Here is a tiny trained network, its code and every weight. The questions are about switching its units off for an input and a class, where a switched-off unit gives its printed mean instead of its output.

import numpy as np


def w(rows, s, z=0):
    codes = np.array(rows[::2]) - 128.0
    scale = np.full(codes.shape[1], s)
    scale[-1] = z or s
    return codes * scale


def norm(h):
    return h / np.sqrt((h * h).mean(-1, keepdims=True) + 1e-5)


def f(y):
    return y / 2 * (1 + np.tanh(0.7978845608 * (y + 0.044715 * y**3)))


def log_softmax(a):
    a = a - a.max(-1, keepdims=True)
    return a - np.log(np.exp(a).sum(-1, keepdims=True))


def net(x, mask):
    res = np.array(x, float).reshape(1, 5) / 4 @ E
    u = 0
    for l in range(2):
        y = f(norm(res) @ A[l][:, :-1].T + A[l][:, -1])
        res = res + np.where(mask[u : u + 12], y, B[l][:, -1]) @ B[l][:, :-1]
        u += 12
    return log_softmax(norm(res)[-1] @ U[:, :-1].T + U[:, -1])


A, B = {}, {}
E = w([
[115,41,141,227,156,144],'x0',
[89,245,52,108,211,158],'x1',
[35,134,101,33,156,54],'x2',
[181,118,146,103,144,62],'x3',
[110,177,253,152,116,141],'x4',
],0.0039)
A[0] = w([
[141,132,71,211,158,88,111],'L0N1',
[107,214,102,154,174,115,122],'L0N2',
[130,76,144,182,71,211,125],'L0N3',
[97,94,84,152,190,155,81],'L0N4',
[144,85,61,111,182,126,98],'L0N5',
[1,96,126,140,91,184,253],'L0N6',
[90,42,42,85,199,175,79],'L0N7',
[201,116,153,38,117,53,85],'L0N8',
[108,238,124,68,157,180,75],'L0N9',
[190,100,174,31,113,107,92],'L0N10',
[77,110,215,177,196,151,134],'L0N11',
[132,118,134,98,110,62,58],'L0N12',
],0.0068,0.0027)
B[0] = w([
[67,42,137,102,123,58,162],'L0N1',
[188,195,87,73,106,114,201],'L0N2',
[152,105,166,151,184,253,226],'L0N3',
[72,92,63,140,69,85,158],'L0N4',
[8,124,177,160,164,95,168],'L0N5',
[171,187,185,137,127,109,255],'L0N6',
[24,166,151,202,112,84,207],'L0N7',
[110,146,117,111,73,146,183],'L0N8',
[209,68,86,91,214,108,235],'L0N9',
[73,114,118,96,19,104,165],'L0N10',
[99,85,200,68,160,84,204],'L0N11',
[171,105,82,107,74,160,130],'L0N12',
],0.0053,0.0034)
A[1] = w([
[70,134,49,210,120,90,66],'L1N1',
[170,93,94,87,2,99,2],'L1N2',
[158,77,133,186,154,171,25],'L1N3',
[178,135,144,172,92,195,120],'L1N4',
[94,79,166,152,71,135,164],'L1N5',
[133,191,67,37,172,120,45],'L1N6',
[131,101,205,114,158,117,117],'L1N7',
[138,102,104,97,63,119,70],'L1N8',
[144,176,84,154,103,146,198],'L1N9',
[186,109,135,156,125,176,107],'L1N10',
[214,153,117,102,74,88,163],'L1N11',
[160,164,56,80,138,185,111],'L1N12',
],0.009,0.002)
B[1] = w([
[48,179,196,125,84,78,193],'L1N1',
[166,161,101,89,35,112,190],'L1N2',
[135,67,136,148,96,147,188],'L1N3',
[70,143,64,142,95,188,199],'L1N4',
[168,181,46,107,156,106,202],'L1N5',
[190,140,51,253,181,167,253],'L1N6',
[143,131,146,45,177,144,190],'L1N7',
[152,151,155,40,106,198,147],'L1N8',
[119,107,146,100,152,95,156],'L1N9',
[82,94,121,192,91,100,183],'L1N10',
[108,108,88,114,109,96,192],'L1N11',
[140,126,144,127,169,83,197],'L1N12',
],0.0072,0.0047)
U = w([
[144,150,221,65,190,149,143],'0',
[128,68,135,225,89,235,157],'1',
[146,44,148,137,164,93,4],'2',
[8,162,136,180,124,50,139],'3',
[200,182,37,194,209,99,181],'4',
[171,152,84,61,30,112,202],'5',
],0.015,0.0036)

Each question gives the input, the list of numbers given to net, and the class t.
The units are the neurons (one row each of A and B). Each row of codes is followed by its name. A weight is (code - 128) times the scale printed after its matrix; where a second scale follows, it is the last column's (A, B and U).
mask holds one flag per neuron, layer by layer. A switched-off neuron (its flag False) gives its mean, the last column of its row in B, instead of its output. The means were averaged over made-up inputs and are rounded, as every weight is.
A unit's drop is (log p(t) with every unit on - log p(t) with that unit switched off) / (log p(t) with every unit on - log p(t) with every unit switched off).
The circuit of an input: a set's keep is (log p(t) with only the set's units on - log p(t) with every unit switched off) / (log p(t) with every unit on - log p(t) with every unit switched off). Starting from the 12 units with the biggest drops (on a tie, the unit counted first), units are removed one at a time, each time the one whose removal leaves the highest keep (on an exact tie, the one counted first), for as long as the keep stays at least 0.8.
units of the circuit, in order: the units of the circuit, biggest drop first
most important unit: the unit with the biggest drop
k most important neurons: the k neurons with the biggest drops, biggest first
k most important neurons of layer l: the k neurons of layer l with the biggest drops, biggest first
drop of u: that unit's drop, to one decimal
input [-1,-7,-5,8,3], class 5: units of the circuit, in order => L0N10, L1N2
input [-4,-2,4,-8,4], class 4: units of the circuit, in order => L0N9, L1N6
input [-4,-3,-2,-5,-3], class 1: units of the circuit, in order => L0N3
input [-1,6,-7,-7,-6], class 3: units of the circuit, in order => L1N1, L0N7, L0N4
input [0,2,-4,1,3], class 1: 2 most important neurons of layer 1 => L1N10, L1N4
input [2,8,-3,-8,-4], class 3: 3 most important neurons => L1N1, L0N7, L0N4
input [1,-4,-4,5,-3], class 5: 3 most important neurons => L0N10, L1N2, L1N6
input [0,3,6,0,-7], class 3: 2 most important neurons => L0N7, L1N1
input [6,-8,5,8,7], class 5: 3 most important neurons of layer 0 => L0N10, L0N5, L0N12
input [-7,2,-3,-5,8], class 4: 2 most important neurons => L0N9, L1N6
input [-2,-4,-4,3,-8], class 5: drop of L0N3 => 0.0
input [-4,3,1,-8,6], class 4: drop of L1N6 => 0.1
input [-4,-2,7,-8,5], class 4: drop of L0N5 => 0.1
input [6,-1,2,-3,1], class 0: most important unit => L0N11
